Below are the code and all the weights of a small trained network. Each question names an input and a class and asks about switching units off, where a switched-off unit gives its printed mean instead of its output.

import numpy as np


def w(rows, s, z=0):
    codes = np.array(rows[::2]) - 128.0
    scale = np.full(codes.shape[1], s)
    scale[-1] = z or s
    return codes * scale


def f(y):
    return y / 2 * (1 + np.tanh(0.7978845608 * (y + 0.044715 * y**3)))


def log_softmax(a):
    a = a - a.max(-1, keepdims=True)
    return a - np.log(np.exp(a).sum(-1, keepdims=True))


def net(x, mask):
    res = np.array(x, float).reshape(1, 6) / 4 @ E
    y = f(res @ A[0][:, :-1].T + A[0][:, -1])
    res = res + np.where(mask, y, B[0][:, -1]) @ B[0][:, :-1]
    return log_softmax(res[-1] @ U[:, :-1].T + U[:, -1])


A, B = {}, {}
E = w([
[146,206,93,4,78,111],'x0',
[234,103,88,81,156,190],'x1',
[220,199,160,184,212,146],'x2',
[187,123,183,176,44,198],'x3',
[81,143,210,63,186,164],'x4',
[88,160,84,195,115,164],'x5',
],0.011)
A[0] = w([
[178,155,139,223,103,212,236],'N0',
[163,193,159,44,110,146,187],'N1',
[203,36,188,99,82,235,93],'N2',
[213,104,50,137,117,156,117],'N3',
[61,136,253,162,235,139,150],'N4',
[74,96,93,7,170,43,219],'N5',
[210,145,184,112,246,105,253],'N6',
[29,146,158,164,153,120,243],'N7',
],0.0079,0.0033)
B[0] = w([
[159,144,2,245,79,190,254],'N0',
[172,236,222,88,94,72,218],'N1',
[216,60,172,106,6,137,224],'N2',
[172,165,83,126,142,148,216],'N3',
[81,61,192,210,211,175,221],'N4',
[61,185,94,41,175,197,249],'N5',
[221,102,146,215,200,117,248],'N6',
[24,63,217,162,65,128,207],'N7',
],0.0077,0.0099)
U = w([
[126,182,82,190,81,234,91],'0',
[97,102,221,184,165,172,117],'1',
[116,224,222,61,116,96,179],'2',
[66,120,27,79,136,166,193],'3',
[231,182,135,146,167,66,38],'4',
[8,99,119,200,41,11,251],'5',
[182,60,182,109,40,122,17],'6',
],0.011,0.0028)

Each question gives the input, the list of numbers given to net, and the class t.
The units are the neurons (one row each of A and B). Each row of codes is followed by its name. A weight is (code - 128) times the scale printed after its matrix; where a second scale follows, it is the last column's (A, B and U).
mask holds one flag per neuron, in row order. A switched-off neuron (its flag False) gives its mean, the last column of its row in B, instead of its output. The means were averaged over made-up inputs and are rounded, as every weight is.
A unit's drop is (log p(t) with every unit on - log p(t) with that unit switched off) / (log p(t) with every unit on - log p(t) with every unit switched off).
The circuit of an input: a set's keep is (log p(t) with only the set's units on - log p(t) with every unit switched off) / (log p(t) with every unit on - log p(t) with every unit switched off). Starting from all 8 units, units are removed one at a time, each time the one whose removal leaves the highest keep (on an exact tie, the one counted first), for as long as the keep stays at least 0.8.
units of the circuit, in order: the units of the circuit, biggest drop first
most important unit: the unit with the biggest drop
k most important neurons: the k neurons with the biggest drops, biggest first
drop when u is switched off: that unit's drop, to one decimal
input [1,5,1,7,0,0], class 6: most important unit	N2
input [0,7,2,5,1,-3], class 6: 2 most important neurons	N2; N5
input [-2,-2,-8,-4,6,-2], class 3: 4 most important neurons	N5; N6; N1; N2
input [-1,-4,1,1,-1,0], class 5: units of the circuit, in order	N6; N5
input [5,-4,-2,-6,-2,7], class 3: 2 most important neurons	N5; N1
input [1,-8,3,7,-1,0], class 5: units of the circuit, in order	N5; N6
input [7,-1,-3,-8,-4,-8], class 2: 2 most important neurons	N1; N0
input [8,5,-8,4,4,-4], class 2: 2 most important neurons	N1; N5
input [7,-5,-2,-3,0,7], class 2: 3 most important neurons	N0; N5; N4
input [1,8,-2,-7,8,1], class 2: 3 most important neurons	N1; N0; N5
input [-6,5,4,7,4,-5], class 6: 2 most important neurons	N2; N5
input [8,-2,6,6,3,-5], class 4: 2 most important neurons	N6; N5
input [0,-7,-4,-4,7,2], class 1: 3 most important neurons	N4; N5; N0
input [-3,8,1,-5,2,0], class 4: most important unit	N6
input [-5,5,7,6,4,-4], class 4: 2 most important neurons	N6; N7
input [4,-8,-5,-2,3,-7], class 2: 2 most important neurons	N5; N0
input [7,1,-1,-2,1,7], class 2: 2 most important neurons	N0; N1
input [1,-2,3,6,3,-2], class 6: 4 most important neurons	N2; N5; N3; N1
input [0,1,-3,-2,0,4], class 3: drop when N3 is switched off	-0.1
input [8,5,7,6,5,3], class 4: most important unit	N1
input [-2,6,1,0,2,-3], class 4: drop when N7 is switched off	0.7
input [0,1,-1,8,3,-1], class 6: drop when N5 is switched off	0.1
input [-6,8,-1,4,5,-7], class 6: drop when N5 is switched off	0.0
